Below are the code and all the weights of a small trained network. Each question names an input and a target symbol and asks about switching units off, where a switched-off unit gives its printed mean instead of its output.

import numpy as np


def w(rows, s, z=0):
    codes = np.array(rows[::2]) - 128.0
    scale = np.full(codes.shape[1], s)
    scale[-1] = z or s
    return codes * scale


def f(y):
    return np.maximum(y, 0)


def softmax(a):
    e = np.exp(a - a.max(-1, keepdims=True))
    return e / e.sum(-1, keepdims=True)


def log_softmax(a):
    a = a - a.max(-1, keepdims=True)
    return a - np.log(np.exp(a).sum(-1, keepdims=True))


def net(x, mask):
    ids = ['Ξβδθπστφψω'.index(c) for c in x.split()]
    T = len(ids)
    res = E[ids] + P[:T]
    u = 0
    for l in range(2):
        q, k, v = (res @ M[l].T for M in (Q, K, V))
        z = softmax(np.where(np.tri(T) > 0, q @ k.T / 3**0.5, -1e9)) @ v
        res = res + np.where(mask[u], z, O[l][:, -1]) @ O[l][:, :-1]
        u += 1
        y = f(res @ A[l][:, :-1].T + A[l][:, -1])
        res = res + np.where(mask[u : u + 8], y, B[l][:, -1]) @ B[l][:, :-1]
        u += 8
    return log_softmax(res[-1] @ U[:, :-1].T + U[:, -1])


Q, K, V, O, A, B = {}, {}, {}, {}, {}, {}
E = w([
[97,97,75,81,210,78,111,48,70],'Ξ',
[18,149,68,249,171,141,120,75,125],'β',
[66,143,80,205,110,65,135,193,192],'δ',
[105,113,79,190,167,74,172,76,177],'θ',
[50,196,167,88,52,55,109,122,151],'π',
[196,52,152,155,69,76,137,120,18],'σ',
[174,146,123,108,48,100,97,192,76],'τ',
[228,205,129,178,132,6,86,102,125],'φ',
[120,93,95,21,100,86,144,136,129],'ψ',
[185,151,112,107,74,181,145,163,130],'ω',
],0.018)
P = w([
[96,150,140,147,247,215,254,149,27],'0',
[120,152,179,155,231,135,201,221,66],'1',
[119,188,182,163,190,154,172,189,82],'2',
[78,162,106,141,169,225,233,102,99],'3',
[121,148,121,130,148,141,209,179,141],'4',
[154,137,128,148,148,128,184,164,151],'5',
[162,151,146,141,144,124,135,163,173],'6',
[133,173,145,118,93,121,112,178,178],'7',
[119,141,123,118,62,114,135,147,165],'8',
[143,129,133,119,61,76,111,149,164],'9',
[156,124,151,130,34,70,91,124,153],'10',
[180,133,123,135,15,89,94,75,139],'11',
[122,99,66,94,4,69,134,90,160],'12',
[216,4,76,158,122,7,112,81,169],'13',
],0.0095)
Q[0] = w([
[116,183,215,151,137,179,45,76,149],'0.h1',
[77,135,130,219,134,1,151,95,188],'0.h1',
[134,158,79,190,43,147,173,89,208],'0.h1',
],0.0067)
K[0] = w([
[117,124,194,204,196,136,78,98,201],'0.h1',
[100,79,12,117,46,14,34,21,188],'0.h1',
[144,110,115,170,2,113,7,68,233],'0.h1',
],0.0055)
V[0] = w([
[27,38,230,57,115,136,62,76,181],'0.h1',
[231,202,200,176,105,156,87,36,153],'0.h1',
[225,63,104,147,254,216,58,158,145],'0.h1',
],0.0046)
O[0] = w([
[243,136,112,154,199,198,109,140,235,98],'0.h1',
[117,50,170,255,187,134,80,174,93,89],'0.h1',
[167,94,105,217,63,187,220,7,75,2],'0.h1',
],0.0079,0.0081)
A[0] = w([
[54,122,70,103,142,87,112,85,119,197],'0.n1',
[91,73,82,100,122,87,66,120,102,208],'0.n2',
[206,183,120,155,138,99,135,144,92,206],'0.n3',
[183,85,154,142,104,108,181,151,157,252],'0.n4',
[30,186,177,55,154,2,108,66,155,215],'0.n5',
[155,72,44,164,153,125,154,64,189,222],'0.n6',
[138,142,154,107,98,155,141,93,191,141],'0.n7',
[133,162,120,131,165,104,133,108,182,147],'0.n8',
],0.0085,0.0023)
B[0] = w([
[227,151,162,198,163,156,83,142,119,168],'0.n1',
[254,41,197,155,76,136,111,88,83,166],'0.n2',
[46,180,166,52,133,192,75,65,173,143],'0.n3',
[87,246,66,150,78,138,84,119,79,138],'0.n4',
[165,128,96,183,171,84,125,51,88,252],'0.n5',
[109,195,161,125,75,60,61,94,57,134],'0.n6',
[90,245,88,181,103,58,64,77,93,136],'0.n7',
[129,167,151,181,218,141,42,124,122,151],'0.n8',
],0.0064,0.026)
Q[1] = w([
[130,116,165,48,103,145,172,110,153],'1.h1',
[111,216,101,139,86,91,97,117,89],'1.h1',
[106,52,119,1,60,190,198,210,99],'1.h1',
],0.0082)
K[1] = w([
[140,113,86,184,219,148,254,186,170],'1.h1',
[166,63,107,129,69,197,92,142,178],'1.h1',
[45,142,209,60,181,107,192,126,81],'1.h1',
],0.0062)
V[1] = w([
[108,92,174,49,83,93,129,84,159],'1.h1',
[156,81,122,164,195,82,115,2,146],'1.h1',
[44,185,164,128,149,126,115,34,114],'1.h1',
],0.0076)
O[1] = w([
[30,113,138,249,138,157,132,196,107,97],'1.h1',
[77,136,122,127,98,227,171,147,157,253],'1.h1',
[143,59,150,177,70,123,59,215,197,186],'1.h1',
],0.012,0.013)
A[1] = w([
[107,158,40,82,147,108,64,38,111,90],'1.n1',
[223,2,154,78,115,141,137,97,75,81],'1.n2',
[82,183,170,112,143,193,206,113,174,53],'1.n3',
[25,166,104,177,235,176,170,101,143,175],'1.n4',
[74,182,115,206,40,99,96,162,229,95],'1.n5',
[147,97,174,7,123,167,120,151,109,144],'1.n6',
[19,174,113,77,50,145,155,159,167,98],'1.n7',
[173,232,155,136,25,162,96,97,168,253],'1.n8',
],0.007,0.0034)
B[1] = w([
[209,86,132,242,26,138,121,60,61,160],'1.n1',
[101,252,162,75,142,208,101,225,134,154],'1.n2',
[236,82,138,132,236,177,182,128,29,136],'1.n3',
[45,186,136,42,37,199,167,136,111,144],'1.n4',
[148,125,207,89,141,80,168,142,186,218],'1.n5',
[185,214,254,234,122,155,230,248,126,145],'1.n6',
[211,221,99,156,236,116,240,116,29,141],'1.n7',
[131,71,103,56,190,169,142,44,82,250],'1.n8',
],0.0061,0.017)
U = w([
[163,179,185,108,130,162,150,164,78,107],'Ξ',
[145,91,97,51,83,137,104,116,106,254],'β',
[127,94,46,89,91,115,105,65,93,253],'δ',
[138,114,151,128,113,127,154,100,134,57],'θ',
[125,174,134,107,163,168,52,162,166,64],'π',
[125,168,142,178,137,143,115,126,120,86],'σ',
[156,153,119,208,159,142,101,132,101,72],'τ',
[142,100,188,178,75,140,158,132,145,98],'φ',
[54,254,106,135,83,152,102,101,148,164],'ψ',
[139,120,133,142,137,127,115,106,124,99],'ω',
],0.009,0.0035)

Each question gives the input, a string of symbols that net reads in full, and the target symbol t.
The units are the heads (3 rows each of Q, K, V and O) and the neurons (one row each of A and B). Each row of codes is followed by its name. A weight is (code - 128) times the scale printed after its matrix; where a second scale follows, it is the last column's (O, A, B and U).
mask holds one flag per unit, layer by layer, with each layer's heads first. A switched-off unit (its flag False) gives its mean, the last column of its rows in O or B, instead of its output. The means were averaged over made-up inputs and are rounded, as every weight is.
A unit's drop is (log p(t) with every unit on - log p(t) with that unit switched off) / (log p(t) with every unit on - log p(t) with every unit switched off).
The circuit of an input: a set's keep is (log p(t) with only the set's units on - log p(t) with every unit switched off) / (log p(t) with every unit on - log p(t) with every unit switched off). Starting from the 12 units with the biggest drops (on a tie, the unit counted first), units are removed one at a time, each time the one whose removal leaves the highest keep (on an exact tie, the one counted first), for as long as the keep stays at least 0.8.
units of the circuit, in order: the units of the circuit, biggest drop first
top k neurons: the k neurons with the biggest drops, biggest first
k most important neurons of layer l: the k neurons of layer l with the biggest drops, biggest first
input τ ω π τ δ σ π π θ δ ψ θ π β, target π: units of the circuit, in order : 0.h1; 1.h1
input τ π φ, target π: top 2 neurons : 0.n3; 1.n1
input ψ τ β τ Ξ π δ ψ Ξ π, target Ξ: units of the circuit, in order : 1.h1; 0.n2; 0.n1; 1.n7
input δ π π π τ φ β, target φ: units of the circuit, in order : 0.n3; 1.h1; 0.n4; 1.n5
input ψ τ δ φ ω β π, target β: units of the circuit, in order : 1.h1; 1.n8
input π ω τ π π π δ, target π: 2 most important neurons of layer 0 : 0.n5; 0.n7
input π π ω ω Ξ π ω π φ δ ω π π, target π: units of the circuit, in order : 0.h1
input ω Ξ δ, target Ξ: top 4 neurons : 0.n1; 0.n2; 1.n7; 0.n6
input π ψ π τ β Ξ ψ π δ β ω ω σ, target Ξ: top 3 neurons : 1.n2; 0.n2; 0.n5
input δ π ψ ω τ π δ Ξ π θ, target π: units of the circuit, in order : 0.h1; 0.n8
input τ τ τ π ψ π π δ φ, target δ: units of the circuit, in order : 0.n1; 1.h1; 0.n3; 1.n8
input δ β φ β φ, target β: units of the circuit, in order : 1.h1; 0.n1; 0.n3
input π β π δ ω ψ ω ψ β δ φ δ ψ ω, target δ: units of the circuit, in order : 0.n4; 1.h1; 1.n5
input π δ ψ π π π ω π ω δ π ψ β σ, target Ξ: 4 most important neurons of layer 0 : 0.n5; 0.n2; 0.n7; 0.n8
input δ π σ ψ ψ θ, target ψ: units of the circuit, in order : 0.n2; 1.n4; 1.h1
input φ δ ω δ θ, target δ: units of the circuit, in order : 1.h1
input π ψ ψ φ ψ ψ ω π β π, target β: units of the circuit, in order : 1.h1; 0.n2
input ω β δ π δ π δ ψ σ ω ω π φ β, target φ: top 2 neurons : 0.n3; 0.n5
input ψ θ ψ ψ σ τ σ Ξ ψ τ π π Ξ π, target Ξ: top 3 neurons : 0.n2; 0.n1; 1.n3
input τ ω π φ π π δ ω φ φ, target φ: top 4 neurons : 0.n2; 0.n3; 1.n5; 0.n1
input π π Ξ ψ β φ φ δ, target φ: units of the circuit, in order : 0.n3; 1.n5; 1.h1
input δ Ξ π ω π τ π δ π τ β δ δ, target δ: 4 most important neurons of layer 0 : 0.n1; 0.n5; 0.n2; 0.n3
input Ξ ψ π π τ π φ σ σ δ φ τ δ, target τ: top 2 neurons : 0.n5; 1.n8
input τ σ Ξ β, target Ξ: 2 most important neurons of layer 0 : 0.n1; 0.n2
input θ ψ π ω ω ψ ψ Ξ φ, target Ξ: most important neuron of layer 0 : 0.n1
input τ π π ψ, target Ξ: 2 most important neurons of layer 1 : 1.n2; 1.n6
